What each symbol does to the units:
dufe ε mamu
dufe β vuki
dufe η debu
rupa ε pevu
rupa β lemi
rupa η tuba
pena ε buta
pena β kiso
pena η savo
meso ε tuda
meso β debu
meso η vuki
tuda ε kudu
tuda β gute
tuda η meso
mamu ε guge
mamu β geze
mamu η dufe
bibi ε sama
bibi β fige
bibi η nufe
debu ε dufe
debu β meso
debu η gute
kudu ε zoge
kudu β gifo
kudu η tuda
fige ε zasu
fige β bibi
fige η gepi
gifo ε gute
gifo β kudu
gifo η dite
lemi ε savo
lemi β rupa
lemi η nafu
vino ε kiso
vino β buta
vino η tede
noku ε gatu
noku β pare
noku η reto
fota ε popo
fota β bera
fota η vazu
tuba ε rupa
tuba β savo
tuba η kiso
savo ε pena
savo β tuba
savo η lemi
pevu ε reto
pevu β nafu
pevu η rupa
gatu ε vona
gatu β selo
gatu η noku
fafi ε selo
fafi β vona
fafi η guge
gute ε debu
gute β tuda
gute η gifo
zoge ε zoma
zoge β dite
zoge η kudu
kiso ε tuba
kiso β pena
kiso η vino
geze ε vuki
geze β mamu
geze η pizo
tede ε vino
tede β nibi
tede η tozo
tiku ε nafu
tiku β reto
tiku η pare
selo ε pare
selo β gatu
selo η fafi
gepi ε fige
gepi β sama
gepi η rovu
reto ε noku
reto β tiku
reto η pevu
sama ε defu
sama β gepi
sama η bibi
buta ε nibi
buta β vino
buta η pena
vuki ε meso
vuki β dufe
vuki η geze
pizo ε geze
pizo β guge
pizo η vona
zoma ε nufe
zoma β beru
zoma η zoge
nafu ε lemi
nafu β pevu
nafu η tiku
beru ε dite
beru β zoma
beru η zasu
rovu ε gepi
rovu β defu
rovu η popo
nufe ε bibi
nufe β zasu
nufe η zoma
dite ε gifo
dite β zoge
dite η beru
nibi ε vazu
nibi β tede
nibi η buta
pare ε tiku
pare β noku
pare η selo
guge ε fafi
guge β pizo
guge η mamu
vazu ε fota
vazu β tozo
vazu η nibi
defu ε vuzo
defu β rovu
defu η sama
vuzo ε bera
vuzo β popo
vuzo η defu
bera ε tozo
bera β fota
bera η vuzo
tozo ε tede
tozo β vazu
tozo η bera
zasu ε beru
zasu β nufe
zasu η fige
popo ε rovu
popo β vuzo
popo η fota
vona ε pizo
vona β fafi
vona η gatu

The rows follow the links: the fewer symbols apart two units are, the more alike their rows tend to be.

Each row is also shifted at random along 6 hidden directions that mean nothing.

Some units, each with a row of numbers:
vino -152,-187,177,-58,-184,19,-384,-104,-317,275,192,-169,-107,5,-233,262,421,-158,150,387,69,278,334,152,108,236,-31,210,-96,-252,-84,104,-75,-165,117,413,-63,95,40,293,-171,-231,-202,-241,89,150,-241,266,383,267,-259,89,121,306,-59,-194,-239,351,-199
nafu -199,290,-37,-98,-182,105,219,98,-264,-231,355,294,188,35,-137,-589,181,-201,-256,-146,135,134,-332,-203,56,183,-25,-225,301,119,-147,144,138,424,218,-225,131,-333,-49,64,-167,-305,20,-169,-84,-264,17,-140,-104,26,-282,100,44,-338,-210,136,-269,-240,230
noku -234,134,-169,65,207,57,294,257,-3,-52,-385,-106,-34,337,117,-360,-342,224,-320,-332,-136,70,-43,9,-222,-146,-65,-208,196,206,328,34,39,16,-55,-331,242,-15,-52,51,-161,207,187,57,34,-158,-250,11,-182,186,292,-97,-52,23,261,75,-84,-29,143
tuda 197,91,95,41,-164,-150,-141,-214,0,-283,-60,148,-3,-204,73,569,251,16,138,-181,-90,-285,-132,-207,348,85,47,-73,9,-64,-61,-72,-203,-28,91,272,-199,-332,34,-106,528,-58,-225,78,-54,-157,275,-197,328,-238,-159,82,71,-81,-167,-9,163,-330,22
bera 3,-117,249,-48,-21,217,23,18,-31,521,524,114,63,-104,6,-527,19,-23,216,540,125,334,349,362,-296,-144,101,186,185,-248,-201,-103,215,258,2,-450,56,338,-115,-8,-561,-187,120,62,-11,414,-234,49,-505,25,-257,-84,-131,69,77,37,-229,318,-250
gatu -202,143,-61,178,21,-65,-165,335,314,-118,125,455,-22,82,186,-119,-351,-558,-189,107,-468,-240,147,641,-265,216,212,-387,382,-610,-427,-13,-784,254,387,24,12,-165,-182,385,358,-111,340,-620,19,-321,-387,-1,625,-64,45,78,283,220,-485,330,-524,-115,250
vazu 262,157,-57,-63,142,52,127,100,420,-319,225,62,396,-109,247,-109,-364,-121,-240,-240,75,-243,-300,-101,-100,70,-199,-52,39,19,-151,-92,156,-30,44,6,-193,-59,-21,-258,-40,128,185,-73,-47,-239,178,-247,-12,-255,242,-24,-169,-228,-19,366,240,-187,223
dufe -243,-117,-174,54,167,-64,89,478,41,-200,757,288,415,310,314,770,-433,-191,-133,193,128,-277,-429,-43,16,373,-76,261,-356,-185,211,-170,143,-214,-139,45,-629,178,27,80,497,175,62,203,-121,220,149,218,-214,89,138,16,-156,-286,-26,110,-72,-235,-41
fafi -366,-138,318,99,-20,-402,-89,215,-243,-173,-647,-19,33,481,403,660,-44,-20,-193,-251,-309,-233,-36,-131,443,163,80,167,-410,-170,380,-239,-294,-228,-228,116,-380,-230,311,235,498,254,-249,92,209,-5,53,391,201,229,189,-212,-217,-13,21,342,39,-250,149
tiku -203,98,170,-31,-143,-163,-67,-112,-346,-110,-712,-171,-309,162,-266,-546,345,-90,-224,-378,-37,241,62,-322,188,64,-24,-169,31,287,32,111,-142,137,16,151,462,-300,207,279,-296,-141,-55,-279,46,-313,39,98,338,192,-25,42,53,-101,-65,122,-40,-27,249
mamu -269,21,-42,83,206,104,-77,452,37,-214,535,372,10,176,-100,-470,-219,-429,-259,389,421,221,-218,-300,-401,316,-52,-57,-173,39,-91,-243,134,254,0,-9,293,267,-214,177,62,-171,378,204,-540,124,79,172,-202,80,61,375,-81,-501,-392,321,-414,-72,-27
pena 29,119,-258,-126,100,-186,257,26,117,-218,-603,-140,178,125,213,382,-229,391,-71,-614,-241,-205,-208,26,198,-142,-25,51,70,131,206,207,-41,-258,-63,-13,-325,-262,186,-112,357,361,-85,-10,412,-264,85,-112,86,-39,281,-309,27,93,106,-159,300,-313,198
popo 342,14,220,54,113,61,-552,-293,240,-185,6,-374,-73,-314,-90,451,138,136,143,-100,398,44,182,-463,-28,127,-242,84,-247,118,-72,-292,187,-498,67,743,52,105,-59,-158,-36,49,-78,274,-292,-136,351,-177,454,-212,134,225,-128,81,-113,78,350,110,-121
defu 163,-165,-37,-79,237,-20,-202,59,249,-55,42,-46,31,-100,-54,176,-215,-121,42,246,317,61,-63,-262,-150,98,-81,312,-405,123,-60,-125,208,-262,-145,293,-5,371,-6,-91,69,127,165,244,-135,185,315,91,-55,-117,241,145,-118,-177,-142,97,161,116,-152
lemi -91,163,-154,-177,-102,-114,-102,-32,-175,-236,-263,-91,-95,71,-228,151,208,146,-27,-340,96,135,-71,-220,158,130,-46,-103,113,124,-12,146,-54,-86,163,344,61,-267,36,116,268,-35,-98,-38,118,-296,88,-95,397,97,-62,76,184,15,-230,-207,-30,-192,125
vona -161,85,55,189,84,-157,-148,224,153,-353,-621,150,-112,212,404,489,-258,145,-140,-316,-308,-211,48,55,-6,-1,159,-242,126,-231,24,-319,-560,-56,63,168,22,-248,-183,144,854,224,75,225,-45,-236,-103,-34,385,-3,206,24,62,183,-382,215,-167,-297,124
debu -113,-223,-165,31,178,-21,-223,109,24,504,345,-308,-228,81,-318,475,-111,259,472,336,35,216,437,473,-298,76,128,175,-6,-169,237,122,183,-539,34,125,-115,501,190,155,-408,132,7,-50,84,257,-171,221,87,328,86,5,23,297,459,-467,-52,346,-300
beru 205,-250,18,86,-162,-47,-73,-435,-34,347,-647,-298,-458,-207,-330,-418,351,-194,93,249,-213,22,268,6,31,-229,1,-20,-228,244,-39,243,-234,25,-138,90,544,142,65,10,-398,-84,-75,-379,90,156,-64,205,111,-12,-58,37,163,245,184,-171,148,507,-122
buta 102,289,-361,-79,175,231,69,140,253,-325,81,187,-9,-135,-191,-525,-219,111,-156,-158,382,274,-244,-358,-449,-78,-62,-208,268,313,-260,15,146,225,131,38,407,-16,-417,-122,223,-75,377,314,-260,-203,82,-344,-79,-192,79,221,130,-241,-463,-11,-137,-198,62

From each start, follow one symbol. Which unit do you reach?
Answer with the unit's name.
new walk
-46,218,-317,-150,-1,-48,212,152,-17,-234,116,275,214,38,159,358,-87,271,58,-241,-30,-73,-237,132,65,-2,155,-41,391,-67,-102,122,-82,108,135,-104,-367,-287,-156,-36,702,38,-34,193,179,-148,-90,-228,20,-67,-126,-98,200,7,-292,-245,-129,-440,111
η -> lemi
new walk
-225,-163,94,-43,-221,-13,38,-41,-296,283,-450,-51,-125,161,7,-130,279,-171,-105,202,-247,129,187,273,171,-32,84,82,-45,-145,0,157,-362,173,-42,5,127,-43,-32,279,19,-109,-148,-297,285,115,-385,314,121,184,-233,-160,192,297,-62,-124,-259,288,-30
η -> vino
new walk
188,-206,-109,-54,153,-201,-137,-16,346,209,258,-5,161,-88,134,1072,-266,131,508,247,-58,-200,141,389,10,67,135,425,-169,-366,10,-38,-28,-567,-79,219,-673,297,193,-90,418,286,-119,73,266,259,130,78,179,-116,172,-175,-4,270,1,-258,243,-3,-248
η -> bibi
new walk
292,30,-305,-101,74,104,128,-142,115,223,597,93,-71,-376,-237,270,-15,552,654,204,278,169,109,209,-232,-266,209,68,351,32,-86,100,341,-22,38,-316,-157,213,-126,-316,143,-20,-25,475,-47,270,133,-375,-436,-173,-233,-4,100,36,93,-665,77,-83,-356
η -> zoge
new walk
-320,134,-425,-92,103,237,-102,493,-133,-495,1151,278,445,201,-75,657,-132,-132,-293,160,582,115,-574,-403,-48,619,-223,63,-96,-21,15,-30,324,-100,181,478,-370,18,-375,211,704,-129,136,275,-455,-1,32,49,107,133,-80,410,92,-266,-437,-183,-379,-253,-3
ε -> reto
new walk
270,61,136,38,46,28,278,-36,363,-78,-152,104,324,-145,595,-91,-360,63,-158,-241,-328,-369,-92,217,39,-317,-12,-22,142,-92,-60,-108,-45,134,-98,-372,-280,-143,-12,-333,38,238,70,28,204,-76,-7,-244,-308,-306,154,-285,-198,18,81,364,313,-113,164
η -> vazu
new walk
-285,25,-200,-108,47,218,-209,123,-303,0,688,-298,85,159,-495,-61,170,-180,-197,80,396,309,-120,-231,-79,514,-329,7,-114,194,49,264,381,-290,225,525,100,149,54,341,-612,-219,29,-413,-177,-117,-73,168,328,322,-1,305,40,-45,174,-287,-182,278,3
β -> lemi
new walk
186,169,-195,-52,85,152,112,102,440,164,17,402,-51,-255,131,-423,-399,125,213,124,-233,44,307,730,-492,-336,324,-278,781,-349,-531,40,-425,394,291,-444,109,1,-357,-55,311,-78,354,-13,182,-41,-413,-365,-85,-235,-93,-124,269,293,-389,-81,-346,-109,-17
β -> tede
new walk
-18,212,259,153,52,-109,-142,31,64,-236,-298,-164,-104,116,61,-118,-41,-59,-202,-438,-210,-156,105,-71,63,107,-127,-312,83,4,127,-126,-191,-107,154,162,183,-228,183,85,-352,65,40,-296,-78,-424,33,-69,410,33,256,52,-103,-7,143,361,94,-118,305
β -> guge
new walk
-225,-91,33,-84,-110,58,163,-126,-470,439,-615,-505,-244,262,-310,-650,292,118,-159,-111,-173,315,312,167,75,-150,-105,-4,18,262,299,355,65,-64,-81,-143,391,67,223,205,-856,1,-154,-440,351,26,-402,292,-30,421,22,-235,46,295,545,-240,0,481,59
ε -> rupa
new walk
-14,-166,-263,-9,37,125,315,57,53,303,448,75,56,-2,-180,-402,-140,-305,-40,398,-68,-67,-159,225,-174,24,-40,20,-125,72,-6,268,135,140,-107,-386,63,284,18,-13,-405,-88,131,-325,-28,310,-90,164,-402,-2,24,-10,71,-86,283,-130,-76,283,-71
ε -> gute
new walk
-5,-253,336,4,-87,-124,-676,-160,-73,3,-328,-172,-227,-57,-281,151,344,-592,-24,373,194,237,256,-297,84,393,-105,258,-560,-138,-255,-123,-305,-270,17,919,228,139,57,328,54,-155,-68,-227,-147,9,88,387,774,46,14,280,110,93,-443,204,-107,365,-114
η -> bera
new walk
164,128,298,128,-143,-85,-345,-323,-97,135,-232,-292,-397,-145,-154,291,313,444,424,-251,-146,81,561,243,63,-152,138,-214,390,-154,38,-94,-186,-210,241,166,93,-159,138,56,-279,-43,-225,-15,-9,-249,-43,-205,456,42,-140,32,11,346,202,-178,73,34,-42
ε -> meso
new walk
334,-89,320,100,-122,-98,-517,-245,287,-45,317,24,164,-345,180,648,163,-530,146,227,-166,-371,174,254,239,343,-85,103,-153,-578,-415,-117,-426,-218,268,686,-427,-118,80,18,146,-134,-163,-544,44,-117,135,-78,866,-325,-102,103,78,261,-256,240,126,73,25
β -> defu
